In the rows, zero is written as 128.
Here are made-up nodes, facts about them, and rows of numbers that follow some of those facts. Name the node behind each unnamed row.

How the nodes are related:
babedrel {θ=578}
bapus {θ=578, χ=studren}
beskam {θ=578, χ=skise}
biskufli {Λ=drabir, θ=578}
brakudran {θ=504, χ=tripudror}
briba {θ=504}
brizen {θ=578, χ=gulek}
brobre {Λ=lugruk, zodrer, θ=578, χ=fuskune}
brolok {θ=578, χ=sabaplan}
brotila {Λ=dugra, θ=578, χ=plebrir}
busem {Λ=drabir, pozi, saske, θ=504}
bustas {θ=578, χ=maskun}
dafepli {θ=578}
dape {θ=710, χ=fata}
deflo {Λ=droger, θ=578}
deplo {θ=958}
devoki {θ=504, χ=flizos}
dibrol {θ=578}
dobiplim {θ=578, χ=stidrul}
dokaste {θ=578, χ=devoki}
drabir {θ=958}
drabo {θ=578, χ=stestan}
dredifi {Λ=fuflo, θ=710}
drigrel {θ=578}
droger {Λ=deplo, θ=710, χ=fiflur}
dugra {Λ=drabir, saske, θ=578, χ=ligos}
duzis {θ=504}
falotrom {Λ=fludram, dredifi, θ=578, χ=brotila}
fata {θ=578}
faza {θ=958}
feski {Λ=razas, θ=578}
fiflur {Λ=lugruk, θ=504, χ=duzis}
fitra {θ=578}
flesi {θ=710, χ=runuk}
flimu {Λ=brotila, saske, θ=958, χ=fludram}
flizos {θ=710, χ=kinik}
fludram {θ=958}
fludres {Λ=trupli, θ=710}
fluson {Λ=klubal, θ=958, χ=dibrol}
fodus {θ=710, χ=graladis}
fonoda {Λ=deplo, θ=710}
fuflo {θ=578, χ=babedrel}
fuskune {θ=578}
fuzon {θ=578, χ=kluvabri}
gozuk {θ=578, χ=dokaste}
graladis {θ=578, χ=nedam}
grapa {θ=504, χ=vuskiska}
grizul {θ=578, χ=dobiplim}
grori {θ=504, χ=vubrel}
grukar {Λ=trofopler, θ=958}
grumo {Λ=fonoda, θ=504, χ=pesas}
gruplok {θ=578, χ=dape}
gubar {Λ=saske, θ=578}
gulek {θ=958}
kagrivar {Λ=deplo, θ=578, χ=razas}
kalum {θ=958, χ=morem}
kinik {θ=504}
kledrom {θ=578}
kleduner {Λ=dugra, dafepli, θ=578}
klokli {θ=504, χ=grori}
klubal {Λ=drabir, dugra, θ=710}
klubur {θ=578, χ=dafepli}
kluvabri {θ=578, χ=skatre}
kodok {Λ=dokaste, dugra, deplo, θ=578, χ=grukar}
kopul {θ=578, χ=droger}
lakol {θ=958, χ=stizi}
ligos {θ=578, χ=grizul}
livir {θ=578}
lugruk {Λ=dokaste, θ=578}
luplan {θ=710, χ=trabres}
mafladra {θ=578, χ=livir}
maskun {Λ=trofopler, θ=504}
mavuflek {θ=578}
mifos {θ=578, χ=mavuflek}
morem {θ=504}
mosak {θ=710, χ=tukli}
mosilik {θ=958, χ=busem}
nedam {Λ=droger, θ=958, χ=faza}
nida {Λ=zotol, θ=958, χ=kodok}
nozok {θ=578}
pesas {Λ=fludram, nedam, θ=710, χ=brizen}
pibik {θ=504}
plebrir {Λ=skise, θ=958}
plibril {θ=958, χ=drabo}
pligrak {θ=578, χ=stufle}
plovek {θ=958}
plubri {θ=578, χ=vigin}
podro {Λ=tripudror, deplo, θ=710}
pozi {Λ=deplo, saske, θ=578, χ=briba}
razas {θ=710, χ=plovek}
riklafa {θ=578, χ=pozi}
rulem {θ=504, χ=lakol}
runuk {θ=578, χ=mosak}
sabaplan {Λ=dafepli, θ=504}
saske {Λ=deplo, θ=710}
sestus {θ=710}
skatre {θ=578, χ=nozok}
skibrir {θ=504}
skidram {θ=578}
skise {Λ=droger, θ=958, χ=trupli}
skopidu {Λ=zotol, trupla, deplo, saske, θ=578, χ=fitra}
skotra {θ=578, χ=bapus}
stestan {θ=578, χ=fodus}
stidrul {Λ=dokaste, θ=578, χ=skopidu}
stizi {θ=504, χ=zitun}
studren {θ=578, χ=fuzon}
stufle {θ=710, χ=fonoda}
taske {Λ=saske, θ=578, χ=plibril}
tatras {Λ=drabir, θ=710, χ=kopul}
tazu {θ=958, χ=riklafa}
trabres {θ=578, χ=gruplok}
trabus {Λ=fuflo, tatras, θ=958, χ=grumo}
trafer {θ=958, χ=vegroros}
tredrevas {θ=578, χ=mosilik}
trimitrun {θ=958}
tripudror {Λ=dugra, deplo, θ=958}
trodrobri {θ=710, χ=skidram}
trofopler {Λ=drabir, deplo, θ=958, χ=feski}
trupla {θ=504}
trupli {θ=958}
tukli {Λ=fonoda, θ=578}
vabir {Λ=fonoda, θ=578, χ=fluson}
vedo {Λ=plebrir, θ=710, χ=flimu}
vegroros {Λ=drabir, θ=578}
vigin {θ=958}
vubrel {θ=958, χ=zotol}
vuskiska {θ=958}
zedrum {Λ=saske, θ=958}
zitun {θ=578}
zodrer {Λ=razas, deplo, θ=710, χ=sestus}
zotol {θ=578}
zuklo {Λ=zotol, deplo, θ=578}

Some rows with their names:
[135 118 147  96 113 155 146 110 122 135 108 118 135 163 116 128 116 138
 108 120 145 128 136 105 141 118 115 133 114 122 125 138 148 157 148 127] -> fludram
[127 140 124 106 116 115 121 140 120 131 124 130 151 124 136 108 132 110
 127 138 135 113 138 140 123 154 109 136 107 135 120 141 148 125 115 139] -> grizul
[110 120 111 107 121 118 119 178 144 126 141 137 122  99 144 145 125  84
 149 150 143  77 130 107 148 115 134 139 141 131 134 126 134  99 130 113] -> skotra
[129 119 126 144 114 113  99 146 112 126 118 134 127 120 133 138 119 117
 151 133 150 102 109 126 127 131 132 128 137 136 131 123 115 112 127 133] -> kalum
[145  87  85 245 145 146 126  94  85 104 125 119  72 122 115 116 131 180
 115  74  96 232 105 110 156 111 155 154 173 151 167 122  55 123 136 126] -> graladis
[125 127 140 121 124 117 124 134 124 134 116 123 117 130 132 120 128 122
 126 134 121 126 127 126 133 130 125 121 136 138 135 135 144 113 122 132] -> stizi
[126 133 124 118 147 136 133 124 135 126 141 136 149 123 126 136 131 132
 124 123 131 129 136 148 122 126 129 127 127 111 128 135 119 129 133 118] -> brotila
[121 139 135 126 135 139 136 114 131 139 133 135 135 127 123 130 121 136
 136 135 155 119 115 154 110 126 133 116 130 117 125 117 114 137 133 117] -> flimu
[128 126 129 126 132 111 121 139 132 121 137 139 145 120 138 172 130 113
 143 118 166 118 113 144 114 121 123 113 135 117 138 151  98 133 140 125] -> tatras
[124 136 148 104 130 136 143 122 130 138 113 114 108 140 127 102 122 134
 105 135 114 137 143 123 130 133 120 122 128 140 127 131 166 124 126 134] -> duzis
[117 135 138 117 125 118 137 115 134 144 133 128 135 134 127 127 141 126
 138 140 127 132 119 149 123 118 137 114 131 114 132 129 136 125 126 114] -> grumo
[129 134 130 114 132 146 144 125 132 128 125 119 116 131 125 103 123 134
 104 128 111 136 149 116 133 138 117 139 117 137 119 124 151 132 124 134] -> mavuflek
[123 126 114 140 123 112 122 130 131 131 145 142 153 116 130 144 147 114
 155 134 133 120 112 146 128 120 138 128 127 110 132 125 103 123 120 113] -> vabir
[129 119 114 143 121 110 107 150 121 121 129 136 135 111 136 137 134 107
 143 128 128 112 121 125 137 133 126 136 132 133 135 131 112 110 117 131] -> mafladra
[124 129 113 118 144 123 108 130 136 117 144 134 166 145 128 128 128 137
 130 128 114 121 147 124 140 118 147 129 129 121 127 141 149 139 145 126] -> dokaste
[132 142 134  98 129 136 152 108 141 129 137 117 127 148 120 135 132 150
 121 128 125 153 142 131 109 117 140 127 114 109 112 128 162 145 146 125] -> fonoda
[128 128 122 124 126 127 125 141 127 126 127 128 128 120 132 120 129 118
 124 131 122 121 136 122 134 136 120 137 123 134 126 129 135 121 120 132] -> trabres
[121 138 125 128 150 138 139 123 139 129 143 138 140 116 129 128 129 128
 121 126 135 127 130 152 118 132 123 122 130 119 129 128 107 133 125 119] -> kleduner
[129 134 130 113 132 146 144 125 132 128 125 119 116 130 125 102 123 133
 103 128 111 136 150 116 133 139 118 139 117 137 119 123 151 133 124 134] -> skidram

Rows to name:
No name comes twice in this set of rows, the named rows included.
[123 126 113 139 126 113 123 129 133 131 147 143 156 117 130 146 147 115
 154 133 134 119 113 148 128 119 138 126 128 107 132 127 101 126 122 112] | kagrivar
[122 135 121 127 129 132 145 114 139 136 144 134 141 123 124 126 143 127
 136 135 124 134 124 147 123 124 134 128 120 110 124 118 118 136 121 112] | zuklo
[129 133 140 105 114 149 150 102 129 142 122 119 129 152 114 116 124 145
 122 136 135 135 130 125 124 119 132 131 113 116 116 116 151 150 138 120] | plebrir
[127 126 122 138 104 101 130 130 133 131 139 133 134 125 134 159 148 109
 160 133 147 127 101 132 119 115 136 121 124 117 131 129 108 137 126 122] | vedo
[112 129 120  94 126 135 136 164 148 130 138 129 115 110 139 127 120  98
 128 150 134  91 144 106 143 121 128 140 132 134 126 123 153 111 132 117] | bapus
[142 120 129 103 126 129 107 122 114 122 123 127 156 150 116 152 121 153
 141 124 136 126 135 133 123 110 153 137 128  98 120 136 156 118 158 121] | deplo
[128 140 127 103 117 117 123 140 123 131 124 129 150 126 135 107 131 112
 125 137 132 113 141 139 123 154 107 136 105 135 119 139 151 127 114 140] | kluvabri
[118 131 112 131 143 124 115 124 140 120 147 135 159 143 128 120 130 136
 130 130 112 124 140 123 140 120 145 124 130 128 128 132 136 149 138 126] | lugruk
[130 142 125 110 113 109 117 136 113 131 120 130 161 126 136 104 134 112
 128 136 138 119 137 149 118 161 105 136 102 136 120 146 147 129 111 145] | ligos
[112 138 130  75 134 159 160 150 158 133 137 119 101 121 131 109 113 113
 104 151 120 101 162  97 142 121 124 141 124 135 115 115 177 124 135 118] | fitra
[ 99 144 116 103 142 131 134 140 162 131 157 137 152 131 135 116 126 113
 131 152 129  93 143 121 140 117 140 120 128 130 125 124 148 150 136 115] | stidrul
[123 130 136 120 107 126 157 117 141 137 132 126 129 139 130 143 141 110
 132 128 152 134 112 120 126 118 116 117 114 124 129 134 114 165 129 123] | pesas
[124 135 133 125 131 137 133 114 128 137 133 133 137 130 121 132 123 138
 138 135 149 122 117 151 111 123 137 120 129 114 123 117 119 134 135 117] | zedrum

The same nodes again, as new rows of numbers:
Some rows with their names:
[ 87 146 135 127 100 143 128 182 107  71 122 144 123 113 151 115 134 110
 111 109 116 120 139 108 117 142 139 144 170 115 127  98 131 134 196 116
 103 136 126 111 131 181 134 131 137  94 132 125 114 102 122 112] -> falotrom
[ 68 101 148 141 108 121 127 151 117  58 169 122 158 137 120 136 137 115
 103 147 118 125 137 113 136 123 137 129 173 125 124  96  93 135 158 121
  71 139  98 106 125 182  91 124 166  99 104 132 146 136 172 107] -> tukli
[136 112 164 112 115 140 123 167 105  82 129 112 154 125 117 112 118 113
 105 101 116 128 135 115 163 157 151 133 163 121 132 106  99 136 181 122
  90 139  97 128 123 198 118 134 163 110 133 138 123 122 138 111] -> vedo
[ 58 114 133 155  86 145 107 179 105  77 155 114 151 120 126 129 140 113
  90 141 120 122 141 117 145 140 169 132 175 129 111 109 120 142 103 151
  83 132  53 121 110 221  99 121 212  33 133 112 151 135 148 108] -> podro
[108 103 125 153 127 129 124 168 102  98 142 134 130 122 130 122 135 126
 119 120 113 140 153 118 136 126 147 136 164 125 125 107 141 152 169 126
 105 145 134 146 140 196 105 160 121 105 105 137 135 126 126 111] -> nida
[114 129 139 157 131 119 122 159 100  97 121 141 138 142 153 118 143 110
 126 125 109 133 153 110 119 132 143 126 170 108 128  95 105 151 196 108
 118 130 177 119 154 183 118 138 108 132 137 154 127 117 131 105] -> trafer
[ 99 131 156 145 117 118 121 167 107  79 110 129 126 130 140 114 142 108
 127 107 115 123 146 113 117 126 150 133 162 111 130  99 125 136 187 109
 108 110 165 104 135 201 129 107 137 112 123 146 121 117 140 111] -> klubur
[ 91 119 168 128 118 118 122 155 106  69 116 139 135 126 141 120 141 109
 128 111 111 123 149 113 122 138 154 138 164 113 128  98 122 135 217  98
 111 114 163 111 141 195 115 106 120 115 119 150 118 119 147 113] -> mafladra
[ 56 161 137 155 114 113 129 156 118  62 118 110 113 161 133 126 167 110
 129 147 112 118 138 120 115 128 159 125 158 115 118  92  99 133 147 146
  98 106 142  90 129 183 130  91 181 109 132 134 140 126 146 130] -> livir
[ 60 141 154 148 115 106 121 142 112  59 125 130 140 153 139 133 166 106
 121 152 113 116 144 115 118 129 153 123 168 110 121  91  92 136 165 117
  97 112 151  86 131 183 112  97 157 104 134 146 136 130 162 123] -> zitun
[107 131 163 127 118 120 124 163 104  74 101 131 121 129 141 114 132 112
 136 107 117 125 146 112 120 132 142 139 160 115 131 100 130 137 193 104
 114 115 164 112 141 199 132 113 121 115 119 145 116 114 135 111] -> kopul
[ 67 156 137 148 115 117 131 161 119  58 117 106 116 160 132 127 170 109
 129 148 108 119 137 120 123 132 154 121 160 114 119  92  93 134 153 147
 100 118 145  88 131 178 128  94 177 116 135 131 137 126 149 132] -> drigrel
[ 90  88 115 194 132 104 107 132 127  58 178  86 135 152 105  96 126 111
 140 135 115 140 155  91 123  93 193 114 156 123  96 114 102 168 138 152
 100 138 137 121 141 108 100 147 166 129 124 171 171 155 190  71] -> deplo
[108 126 164 128 119 122 124 166 104  77 107 134 132 127 139 113 133 109
 134 104 115 123 145 114 123 137 140 139 163 112 132 100 124 137 203 101
 109 116 155 111 144 196 129 113 112 113 127 151 117 116 142 112] -> gruplok
[ 87 146 135 152 108 130 115 168 118  56 127 126 119 111 150  88 121  98
 127 102 120 120 146  91  98 132 170 134 166 110 108 107 132 148 200 129
 115 122 145  98 135 139 139 123 150 107 152 151 122 105 155  76] -> fuflo
[134 117 170 115 141 120 115 159  97  68  97 149 109 108 143 102 115 117
 144  82 143 118 140 125 136 144 139 147 180 123 142  67 100 145 187 156
 140 164 157  81 127 188 127 106 172  91 127 146 134 109 188 130] -> studren
[116 135 170 136 105 137 111 162  95  85  95 120 132 128 134 110 139 106
 123 101 115 119 148 116 136 152 168 137 159 115 121 108 120 141 174 121
 121 108 134 119 129 215 134 104 147  87 147 143 119 125 126 103] -> flizos
[103 135 135 157 126 116 122 155  97  94 110 137 120 142 147 118 143 117
 133 126 112 130 153 109 113 130 148 128 161 111 126  97 126 157 189 113
 118 125 174 135 146 190 123 134 110 128 123 147 125 117 118 117] -> mosilik
[119 120  99 173 115 125 115 180 105 106 123 139 127 122 162 114 158 110
 103 106  92 137 161 115 111 129 190 110 152  96 128 104 144 134 191 134
 123 111 203 144 142 192 118 131 141 102 110 141 129 124 103  94] -> plibril

Which node is each row?
No name comes twice in this set of rows, the named rows included.
[ 89  95 127 150 116 129 118 148 105  67 159 138 141 116 136 111 104 116
 112 124 119 131 152  88 108 127 148 135 179 123 113 105 134 169 191 107
  96 158 115 139 139 142 102 173  99 117 116 147 133 114 138  93] | trofopler
[ 82  97 162 149 104 123 103 134 113  51 159  97 164 141 107 118 117 110
 110 135 120 122 140 106 140 126 186 122 163 126 110 110  95 152 131 124
  83 129  85 117 113 174  93 118 174  83 128 144 156 143 178  87] | fonoda
[117 103 130 132 103 137 122 187 118  72 151 125 142 104 128 112 114 119
  99 101 116 133 138 104 134 120 156 133 160 122 134 108 137 135 180 121
  81 141 116 136 129 176 113 145 160  96  97 135 128 121 149  89] | taske
[ 75 159 143 148  95 132 113 153 113  49 126 109 143 137 143 110 147  95
 100 145 117 111 132 101 121 160 167 126 181 107 111  94  84 145 152 139
  95 127 108  91 110 162 127 111 175  86 182 134 134 113 149 102] | dredifi
[ 66 109 134 172 122  98 108 156 139  63 161  77 110 141 102 116 151 116
 126 146 123 125 141 126 124 142 173 135 164 123 119 110 111 161 129 134
  78 114  90 131 134 154 131  81 160  49 108 145 156 128 170 109] | trupla
[110 130 142 119  93 148 114 159 109  52 126 115 141 106 135  93  98 103
 103 103 124 115 133  82 122 164 155 142 176 118 114 108 121 156 186 121
  96 146  94 123 115 145 130 145 146 100 158 139 120  94 137  91] | tatras
[ 72 147 129 149  86 148 116 162 117  48 145 105 145 125 135 111 130 103
  88 145 124 111 128  97 127 158 166 133 181 119 104 102  96 152 137 151
  85 144  66 102 106 157 123 130 199  71 168 120 140 115 147  93] | klubal
[101 121 130 136 106 140 120 184 118  63 145 128 131 106 134  97 108 110
 114  97 123 129 139  94 119 137 151 146 168 124 114 107 132 143 189 129
  94 147 109 116 130 154 122 141 159  97 129 134 128 108 155  85] | brotila
[127  85  96 158 114 129 116 170 115  88 155 121 136 124 136 113 123 121
  97 110  97 145 153 104 121 122 194 117 148 111 126 109 144 147 180 136
 100 137 156 162 135 154 104 157 147 124  88 144 140 124 123  94] | nedam
[ 79 114 145 144 101 132 117 160 116  57 153 121 140 103 128  94  97 107
 124 101 125 128 143  80 112 118 147 150 171 125 109 123 144 154 193  82
  89 131 102 124 140 151 119 148 113 105 127 152 124 112 162  64] | dugra
[ 88 148 100 162 100 151 124 193 104  85 134 154 120 100 170 108 133 108
 101 120 123 123 146  95 105 146 135 141 190 114 114  98 139 157 181 136
 115 155 125 121 142 173 124 163 133  70 143 120 122 100 108  96] | trabus
[ 98  90 168 144 117 102 108 138 106  61 129 120 139 121 117 100  92 114
 142  93 119 130 150  96 115  98 161 138 154 120 122 112 139 156 195  77
  98 115 151 125 139 163 116 122 109 121  99 169 129 125 174  76] | dokaste
[ 86 121 128 129  93 147 126 191 109  75 132 127 115 110 122 123 111 125
 107 110 120 132 136 111 121 125 131 145 161 133 129 107 150 140 150 126
  81 143  80 138 120 202 121 142 157  86  91 117 126 110 125 106] | kodok

Now the same nodes, written a new way:
Named rows:
[152 125 123 154 158 151 115 128 124 158 128  92 153  58 131 208  59 105
 101 144 134 176 171 141 140 150 105 129  97 124  84 121  88 179 183  99
 136 140 107 119 185 135 149 140  82  94 127 147 102  91] -> skatre
[129 101 161 135 150 161 146  88 105 140 136 140 149 108 139 216  58 129
  81 126 110 161 141 113 152 155 112 153 110  98 116  92 111 175 144 111
 117 126 138 100 125 173 162  83 123  91  93 139  96  96] -> fuskune
[121  95 141 139 153 136 134  92 129 125 114 125 148 105 176 198  56 130
 106 136 170 121 143 126 153 126  87 145  83 129 116 143 101 179 150 111
 128 141 100 119 163 148 166 157  95 100 118 139 129  82] -> brobre
[140 123 134 160 154 133 126  95 125 139 109  97 171 118 153 210  70 122
  87 151 141 136 128 152 159 128  80 162  85 104 105 117 104 170 158 135
 118 129 139  94 168 124 168 144  90 120 120 133 120  79] -> vubrel
[130 124 139 170 148 126 133 100 135 126 121 115 179 113 144 205  75 128
 102 170 140 124 131 156 159 123  98 148  75 103 106 127  95 173 177 120
 144 117 134 117 181 134 180 132  89 115 117 135 120  76] -> grori
[124 111 175 154 136 156 152  91 104 121 143 140 163 110 139 214  61 133
  99 148 112 141 131 129 143 162 120 151 107  95 104  85 100 171 151 119
 127 116 146  91 130 161 180  67 114  97  90 133  99  92] -> briba
[127 119 130 151 161 132 136  90 142 145 110 118 164 114 150 213  77 128
  83 153 134 131 136 136 177 124  90 156  78  95 126 133 119 183 171 112
 129 129 136 129 182 149 161 153  97 106 116 137 128  81] -> brizen
[150 105 163 141 141 147 142  98  86 119 162 111 168 103 151 200  76 106
  72 129 119 142 129 122 160 182 110 179 114 101 103  87 117 182 143 129
  95 127 151  57 104 161 179 100 125 128 110 129  95 119] -> fludram
[126 109 167 145 145 161 139  85  91 136 135 119 160 111 141 217  60 122
  79 132 112 154 129 129 148 172 103 163 112  93 105  78 109 166 136 133
 104 129 152  67 120 146 164  82 119 108  94 130  96  91] -> trupli
[138 114 180 142 148 158 141  92 117 127 120 132 150 122 154 211  54 131
  88 133 107 164 129 127 149 174 113 152 107 101  96  95  81 177 137 125
 116 123 149 101  93 158 167  79 104  91  75 137 107 103] -> fludres
[133 120 141 168 147 130 132 100 129 125 124 115 178 112 141 203  71 127
 102 166 138 130 134 155 153 123 102 145  79 107 103 122  91 171 172 120
 145 116 130 113 172 137 180 121  92 114 114 136 113  76] -> grapa
[159 110 179 147 147 150 143 109 108 116 149 122 157 121 160 196  67 117
  75 122 108 152 131 126 160 189 122 162 103 111 102 104  95 187 154 119
 112 127 152  92  74 173 185 101 105 114  94 135 106 129] -> dredifi
[137 113 126 149 162 133 127  97 133 145 114 114 165 110 142 206  70 125
  84 145 137 146 142 139 165 116  92 148  79 109 117 132 104 177 167 113
 135 127 123 125 173 146 162 144  98 109 119 141 115  80] -> beskam
[139 123 149 155 160 132 120 101 139 131 109 106 169 119 152 197  67 122
  86 152 131 148 130 152 167 146  98 147  75 109  99 133  75 178 161 126
 133 126 136 122 137 132 164 137  85 115 100 138 120  87] -> trodrobri
[149  64 127 139 162  94 135 117 140 148 125 130 160 134 145 178  46 143
 113  94 168 171 144 128 147  69  94 162  73 110 101 121  56 162 132 130
  96  98  97 145 163 134 178 141  98 125 129 146 112  85] -> skopidu
[ 95  86 183 153 146 166 143  81  80 118 171 121 169  75 131 193  63 116
  82 127 142 136 118 122 170 192 113 177  94  90 119  77  91 173 118 133
  81 136 141  71 119 129 152 116 139 136 113 128  84 105] -> deplo
[131  93 173 158 148 172 158  96 109 138 137 146 134 112 147 215  43 144
  94 101 128 159 136 115 143 141 110 156  99 111 130  88 106 175 136 113
 104 132 132 112 119 172 170 107 110  90 111 141  98 113] -> kleduner
[139 124 131 160 155 132 125  95 127 139 107  96 171 117 154 209  72 122
  88 153 143 135 128 155 161 126  79 162  83 104 105 119 105 170 160 136
 119 129 139  96 172 123 168 148  90 121 121 132 122  78] -> lakol
[129 101 160 136 150 160 146  88 105 140 135 139 150 108 139 217  58 129
  81 125 110 161 141 113 151 155 111 152 110  99 116  93 111 176 144 111
 117 126 137 100 126 172 162  85 123  91  94 138  97  96] -> drigrel

Rows to name:
No name comes twice in this set of rows, the named rows included.
[125 103 162 137 149 160 150  85 108 139 133 141 150 109 142 219  61 131
  80 128 109 155 139 112 155 157 111 155 109  93 119  93 116 178 145 111
 115 127 142 103 129 173 162  88 123  91  92 137 101  97] | fata
[130 112 168 145 142 160 146  84  98 134 129 122 155 115 151 220  60 127
  85 132 115 150 127 127 148 167  99 167 115  92 107  78 114 170 134 134
 100 128 154  71 123 150 167  86 114 102  94 130 103  96] | gulek
[128  92 167 132 145 159 156  85 114 130 135 146 143  94 149 211  55 135
 100 124 134 156 130 104 155 144 107 167 108  98 114  88  95 187 121 116
 100 123 129 111 129 168 159  93 125  91 101 143  97 107] | tukli
[148  53 110 119 174  59 114 125 124 167 136 124 179 168 127 167  52 131
  86  84 139 181 166 134 143  80 105 144  76 104  89 136  63 133 158 128
 109  86  98 129 156 131 187 122 102 143 111 135 114  54] | dobiplim
[145  75 115 131 169  85 119 115 127 158 128 119 174 148 133 181  59 129
  85 106 138 168 158 136 152  93  99 145  76 105 100 136  79 149 162 123
 119 101 107 128 164 136 178 132 100 131 114 137 115  63] | ligos
[158 114 125 160 162 175 103  69 106 106  95 115 180 120 132 204  62 123
  60 166 155 157 110 156 162  50  75 141  55 171 136 137  86 177 129 124
 193 128 100 101 124 166 161 111 125 116 129 162  62  80] | stestan
[177 113 120 148 156 120 134 116 137 133 125 109 162 117 165 197  78 118
  86 136 143 141 142 134 164 109  92 163  85 124 112 138 114 193 175 110
 129 124 122 120 156 169 186 155  92 116 135 143 121 110] | falotrom
[147  92 159 126 143 148 155  93 112 122 146 139 149  93 155 203  66 124
  96 126 133 153 132 100 159 147 109 174 113 103 107  94 100 196 127 113
 101 120 128 103 122 179 169  93 129  99 107 144  97 119] | deflo
[ 86 100 146 153 162 138 135  82 126 128 132 121 165  98 158 196  74 123
  83 147 161  96 137 132 186 157  95 151  65 103 140 150 121 179 169 106
 123 151 121 122 177 136 156 189 105 121 123 129 135  77] | dokaste
[140 112 138 163 151 135 132  96 132 132 111 102 166 101 154 202  63 128
 106 145 164 142 119 148 159 109  77 174  80 106 103 108  82 177 134 142
 102 124 128 106 171 117 163 149  94 122 132 139 113  91] | nida
[153 123 131 166 154 157 109  80 109 117  98  97 180 122 146 206  66 120
  74 163 153 146 111 164 155  86  69 156  70 143 114 121  91 169 136 143
 153 129 122  80 141 134 166 124 106 125 128 145  88  79] | plibril
[161 135 118 159 156 161 107 147 122 167 136  77 145  25 124 208  54  93
 114 145 135 191 188 144 126 173 112 117 106 133  66 117  78 181 195  89
 137 149  95 117 199 125 140 143  69  85 134 150  97  98] | fuzon
[126  91 172 153 148 169 159  93 112 135 140 146 140  99 140 211  47 142
  97 109 133 162 130 112 152 138 111 165  98 102 126  81  94 181 125 117
  97 126 132 116 125 166 162 103 119  95 112 144  92 114] | gubar

